Here is a tiny trained network, its code and every weight. The questions are about switching its units off for an input and a class, where a switched-off unit gives its printed mean instead of its output.

import numpy as np


def w(rows, s, z=0):
    codes = np.array(rows[::2]) - 128.0
    scale = np.full(codes.shape[1], s)
    scale[-1] = z or s
    return codes * scale


def norm(h):
    return h / np.sqrt((h * h).mean(-1, keepdims=True) + 1e-5)


def f(y):
    return y / 2 * (1 + np.tanh(0.7978845608 * (y + 0.044715 * y**3)))


def log_softmax(a):
    a = a - a.max(-1, keepdims=True)
    return a - np.log(np.exp(a).sum(-1, keepdims=True))


def net(x, mask):
    res = np.array(x, float).reshape(1, 2) / 4 @ E
    u = 0
    for l in range(2):
        y = f(norm(res) @ A[l][:, :-1].T + A[l][:, -1])
        res = res + np.where(mask[u : u + 14], y, B[l][:, -1]) @ B[l][:, :-1]
        u += 14
    return log_softmax(norm(res)[-1] @ U[:, :-1].T + U[:, -1])


A, B = {}, {}
E = w([
[114,211,135,8,156],'x0',
[188,191,251,176,75],'x1',
],0.0027)
A[0] = w([
[91,25,118,205,72,190],'0.n1',
[107,207,171,46,205,129],'0.n2',
[156,101,128,75,151,5],'0.n3',
[162,254,64,92,114,98],'0.n4',
[123,225,180,134,44,37],'0.n5',
[152,167,188,100,153,23],'0.n6',
[218,141,228,144,91,205],'0.n7',
[50,100,78,96,157,141],'0.n8',
[109,206,115,24,75,74],'0.n9',
[97,116,24,107,215,113],'0.n10',
[127,161,118,53,201,162],'0.n11',
[182,129,103,41,141,111],'0.n12',
[97,114,210,141,89,103],'0.n13',
[55,165,42,147,118,181],'0.n14',
],0.0037,0.0022)
B[0] = w([
[18,191,69,158,39,237],'0.n1',
[36,120,51,194,69,197],'0.n2',
[54,72,150,79,147,92],'0.n3',
[115,34,171,210,123,152],'0.n4',
[154,122,165,66,107,152],'0.n5',
[150,80,123,52,145,116],'0.n6',
[191,63,20,69,86,254],'0.n7',
[190,136,108,74,102,169],'0.n8',
[36,168,83,244,142,167],'0.n9',
[233,133,160,67,114,185],'0.n10',
[83,166,72,251,65,184],'0.n11',
[114,150,192,176,106,142],'0.n12',
[153,191,107,94,92,144],'0.n13',
[197,103,112,76,86,167],'0.n14',
],0.0026)
A[1] = w([
[86,136,200,196,82,146],'1.n1',
[111,73,28,144,228,73],'1.n2',
[47,98,156,226,142,106],'1.n3',
[129,142,59,183,168,42],'1.n4',
[104,97,69,103,236,159],'1.n5',
[177,135,212,138,158,229],'1.n6',
[100,69,104,208,62,101],'1.n7',
[6,202,125,180,113,131],'1.n8',
[148,211,97,72,104,252],'1.n9',
[145,192,240,192,21,137],'1.n10',
[2,234,188,96,195,212],'1.n11',
[191,115,239,102,171,103],'1.n12',
[173,99,157,182,105,26],'1.n13',
[65,179,142,254,158,174],'1.n14',
],0.0048,0.0019)
B[1] = w([
[102,137,145,66,148,176],'1.n1',
[131,56,234,41,197,162],'1.n2',
[73,75,2,131,110,156],'1.n3',
[151,128,157,59,156,140],'1.n4',
[153,74,191,86,113,146],'1.n5',
[78,78,68,59,156,134],'1.n6',
[98,182,64,160,79,222],'1.n7',
[141,113,78,162,46,211],'1.n8',
[147,135,87,200,66,221],'1.n9',
[131,60,138,55,203,255],'1.n10',
[63,13,63,232,142,164],'1.n11',
[135,31,68,81,128,117],'1.n12',
[18,137,169,111,233,133],'1.n13',
[137,79,24,113,53,193],'1.n14',
],0.0039,0.0035)
U = w([
[63,68,27,195,73,251],'0',
[187,70,162,48,156,251],'1',
[174,178,87,180,71,183],'2',
[73,210,222,181,227,5],'3',
[101,222,174,203,225,5],'4',
[47,213,254,197,188,5],'5',
[79,165,188,216,213,5],'6',
],0.0053,0.0027)

Each question gives the input, the list of numbers given to net, and the class t.
The units are the neurons (one row each of A and B). Each row of codes is followed by its name. A weight is (code - 128) times the scale printed after its matrix; where a second scale follows, it is the last column's (A, B and U).
mask holds one flag per neuron, layer by layer. A switched-off neuron (its flag False) gives its mean, the last column of its row in B, instead of its output. The means were averaged over made-up inputs and are rounded, as every weight is.
A unit's drop is (log p(t) with every unit on - log p(t) with that unit switched off) / (log p(t) with every unit on - log p(t) with every unit switched off).
The circuit of an input: a set's keep is (log p(t) with only the set's units on - log p(t) with every unit switched off) / (log p(t) with every unit on - log p(t) with every unit switched off). Starting from the 12 units with the biggest drops (on a tie, the unit counted first), units are removed one at a time, each time the one whose removal leaves the highest keep (on an exact tie, the one counted first), for as long as the keep stays at least 0.8.
circuit, biggest first: the units of the circuit, biggest drop first
unit that matters most: the unit with the biggest drop
k most important neurons: the k neurons with the biggest drops, biggest first
top k neurons in layer l: the k neurons of layer l with the biggest drops, biggest first
drop of u: that unit's drop, to one decimal
input [6,7], class 1: circuit, biggest first : 1.n10, 1.n7
input [6,6], class 0: circuit, biggest first : 1.n11, 0.n10
input [4,-6], class 1: 3 most important neurons : 0.n1, 1.n2, 0.n10
input [-3,-7], class 1: unit that matters most : 1.n2
input [3,-4], class 1: circuit, biggest first : 0.n1, 1.n5, 1.n7
input [2,-4], class 1: circuit, biggest first : 0.n1, 1.n2, 1.n5
input [0,-3], class 2: top 4 neurons in layer 0 : 0.n10, 0.n8, 0.n14, 0.n7
input [-5,6], class 1: top 2 neurons in layer 0 : 0.n2, 0.n11
input [8,8], class 0: top 3 neurons in layer 1 : 1.n11, 1.n9, 1.n2
input [6,5], class 0: top 2 neurons in layer 1 : 1.n11, 1.n10
input [-6,-7], class 1: 2 most important neurons : 1.n2, 0.n2
input [5,4], class 0: top 2 neurons in layer 1 : 1.n11, 1.n10
input [7,7], class 0: top 2 neurons in layer 1 : 1.n11, 1.n9
input [8,3], class 0: circuit, biggest first : 1.n11
input [1,7], class 1: drop of 1.n11 : 0.0
input [1,-2], class 2: drop of 1.n9 : 0.1
input [7,6], class 0: drop of 0.n9 : 0.2
